Below are the code and all the weights of a small trained network. Each question names an input and a class and asks about switching units off, where a switched-off unit gives its printed mean instead of its output.

import numpy as np


def w(rows, s, z=0):
    codes = np.array(rows[::2]) - 128.0
    scale = np.full(codes.shape[1], s)
    scale[-1] = z or s
    return codes * scale


def f(y):
    return y / 2 * (1 + np.tanh(0.7978845608 * (y + 0.044715 * y**3)))


def log_softmax(a):
    a = a - a.max(-1, keepdims=True)
    return a - np.log(np.exp(a).sum(-1, keepdims=True))


def net(x, mask):
    res = np.array(x, float).reshape(1, 8) / 4 @ E
    y = f(res @ A[0][:, :-1].T + A[0][:, -1])
    res = res + np.where(mask, y, B[0][:, -1]) @ B[0][:, :-1]
    return log_softmax(res[-1] @ U[:, :-1].T + U[:, -1])


A, B = {}, {}
E = w([
[100,215,24],'x0',
[132,123,127],'x1',
[126,130,132],'x2',
[128,131,129],'x3',
[2,49,138],'x4',
[121,139,129],'x5',
[127,127,127],'x6',
[103,212,27],'x7',
],0.0083)
A[0] = w([
[108,210,108,3],'N0',
[81,64,136,61],'N1',
[6,103,93,173],'N2',
[200,154,164,253],'N3',
[159,183,126,58],'N4',
[61,122,140,17],'N5',
[76,147,213,51],'N6',
],0.015,0.0042)
B[0] = w([
[120,52,71,179],'N0',
[143,1,102,189],'N1',
[151,220,182,255],'N2',
[118,223,130,221],'N3',
[85,56,97,160],'N4',
[168,73,68,155],'N5',
[77,46,167,166],'N6',
],0.017,0.0095)
U = w([
[231,206,247,167],'0',
[164,255,53,248],'1',
[81,101,30,4],'2',
],0.0072,0.0041)

Each question gives the input, the list of numbers given to net, and the class t.
The units are the neurons (one row each of A and B). Each row of codes is followed by its name. A weight is (code - 128) times the scale printed after its matrix; where a second scale follows, it is the last column's (A, B and U).
mask holds one flag per neuron, in row order. A switched-off neuron (its flag False) gives its mean, the last column of its row in B, instead of its output. The means were averaged over made-up inputs and are rounded, as every weight is.
A unit's drop is (log p(t) with every unit on - log p(t) with that unit switched off) / (log p(t) with every unit on - log p(t) with every unit switched off).
The circuit of an input: a set's keep is (log p(t) with only the set's units on - log p(t) with every unit switched off) / (log p(t) with every unit on - log p(t) with every unit switched off). Starting from all 7 units, units are removed one at a time, each time the one whose removal leaves the highest keep (on an exact tie, the one counted first), for as long as the keep stays at least 0.8.
circuit, biggest first: the units of the circuit, biggest drop first
top k neurons: the k neurons with the biggest drops, biggest first
drop of u: that unit's drop, to one decimal
input [-7,4,5,-7,1,3,2,-8], class 2: top 3 neurons	N2; N1; N6
input [-3,6,6,-6,6,8,-3,4], class 0: circuit, biggest first	N2
input [-4,4,5,8,-7,6,-8,1], class 1: circuit, biggest first	N3; N2
input [0,7,-5,8,4,-6,-7,1], class 0: circuit, biggest first	N2; N0
input [1,-4,5,-1,-5,-8,1,-7], class 1: top 3 neurons	N3; N2; N6
input [4,-3,2,-6,-2,6,2,2], class 2: top 4 neurons	N2; N0; N4; N3
input [3,-6,2,-3,6,-1,3,-5], class 0: top 2 neurons	N2; N0
input [-5,-1,-3,5,2,4,5,-1], class 2: top 2 neurons	N2; N1
input [-7,2,3,5,5,-4,-6,7], class 0: top 3 neurons	N2; N0; N4
input [0,3,-4,8,4,-6,0,5], class 0: top 2 neurons	N2; N3
input [-2,-4,0,-8,8,8,-4,6], class 0: drop of N2	2.0
input [2,2,-6,4,-7,-3,-4,6], class 2: drop of N0	0.5
input [3,2,3,4,-4,8,-5,2], class 2: drop of N4	0.4
input [2,6,8,5,-8,-1,8,4], class 2: circuit, biggest first	N4
